Below are the code and all the weights of a small trained network. Each question names an input and a class and asks about switching units off, where a switched-off unit gives its printed mean instead of its output.

import numpy as np


def w(rows, s, z=0):
    codes = np.array(rows[::2]) - 128.0
    scale = np.full(codes.shape[1], s)
    scale[-1] = z or s
    return codes * scale


def norm(h):
    return h / np.sqrt((h * h).mean(-1, keepdims=True) + 1e-5)


def f(y):
    return np.maximum(y, 0)


def log_softmax(a):
    a = a - a.max(-1, keepdims=True)
    return a - np.log(np.exp(a).sum(-1, keepdims=True))


def net(x, mask):
    res = np.array(x, float).reshape(1, 3) / 4 @ E
    u = 0
    for l in range(2):
        y = f(norm(res) @ A[l][:, :-1].T + A[l][:, -1])
        res = res + np.where(mask[u : u + 3], y, B[l][:, -1]) @ B[l][:, :-1]
        u += 3
    return log_softmax(norm(res)[-1] @ U[:, :-1].T + U[:, -1])


A, B = {}, {}
E = w([
[104,254,205,125,116],'x0',
[232,89,103,180,10],'x1',
[140,164,99,21,152],'x2',
],0.0031)
A[0] = w([
[62,25,116,43,254,1],'0.n1',
[77,80,104,222,87,49],'0.n2',
[225,133,93,74,35,100],'0.n3',
],0.0058,0.00052)
B[0] = w([
[163,86,74,2,154,254],'0.n1',
[181,186,207,188,165,200],'0.n2',
[127,15,90,29,138,219],'0.n3',
],0.0066,0.0047)
A[1] = w([
[17,174,83,64,89,10],'1.n1',
[180,253,114,27,30,91],'1.n2',
[70,157,4,42,68,44],'1.n3',
],0.011,0.0013)
B[1] = w([
[86,75,120,142,32,195],'1.n1',
[146,133,89,50,228,228],'1.n2',
[102,246,157,96,217,254],'1.n3',
],0.011,0.007)
U = w([
[207,21,99,164,96,118],'0',
[39,128,140,155,57,55],'1',
[118,166,94,53,178,216],'2',
[122,147,62,168,63,1],'3',
[150,192,197,249,110,124],'4',
],0.012,0.0048)

Each question gives the input, the list of numbers given to net, and the class t.
The units are the neurons (one row each of A and B). Each row of codes is followed by its name. A weight is (code - 128) times the scale printed after its matrix; where a second scale follows, it is the last column's (A, B and U).
mask holds one flag per neuron, layer by layer. A switched-off neuron (its flag False) gives its mean, the last column of its row in B, instead of its output. The means were averaged over made-up inputs and are rounded, as every weight is.
A unit's drop is (log p(t) with every unit on - log p(t) with that unit switched off) / (log p(t) with every unit on - log p(t) with every unit switched off).
The circuit of an input: a set's keep is (log p(t) with only the set's units on - log p(t) with every unit switched off) / (log p(t) with every unit on - log p(t) with every unit switched off). Starting from all 6 units, units are removed one at a time, each time the one whose removal leaves the highest keep (on an exact tie, the one counted first), for as long as the keep stays at least 0.8.
circuit, biggest first: the units of the circuit, biggest drop first
k most important neurons: the k neurons with the biggest drops, biggest first
top k neurons in layer l: the k neurons of layer l with the biggest drops, biggest first
drop when u is switched off: that unit's drop, to one decimal
input [6,8,-5], class 0: 3 most important neurons	[1.n3, 0.n1, 0.n3]
input [8,2,-6], class 4: 3 most important neurons	[0.n1, 1.n3, 0.n3]
input [-4,7,2], class 0: circuit, biggest first	[0.n1, 1.n3]
input [-4,5,-6], class 0: most important neuron	[1.n3]
input [2,-6,-6], class 1: circuit, biggest first	[1.n2, 1.n3]
input [5,-1,-6], class 4: circuit, biggest first	[0.n1, 1.n2]
input [-7,6,1], class 0: circuit, biggest first	[1.n3, 0.n1]
input [4,1,-3], class 4: 3 most important neurons	[0.n1, 1.n2, 1.n3]
input [7,-6,-1], class 1: circuit, biggest first	[1.n1, 0.n1, 0.n2, 1.n3]
input [7,4,-6], class 4: 2 most important neurons	[0.n1, 1.n3]
input [1,6,-8], class 4: top 2 neurons in layer 1	[1.n2, 1.n1]
input [8,-7,-6], class 1: 2 most important neurons	[0.n2, 1.n3]
input [3,3,-4], class 4: 2 most important neurons	[0.n1, 1.n2]
input [2,-2,-7], class 4: most important neuron	[1.n2]
input [6,-1,-6], class 4: 2 most important neurons	[0.n1, 1.n2]
input [-2,6,-7], class 0: drop when 1.n2 is switched off	-0.1
input [-2,5,-6], class 0: drop when 0.n3 is switched off	0.1
input [5,0,-7], class 4: drop when 1.n2 is switched off	0.1
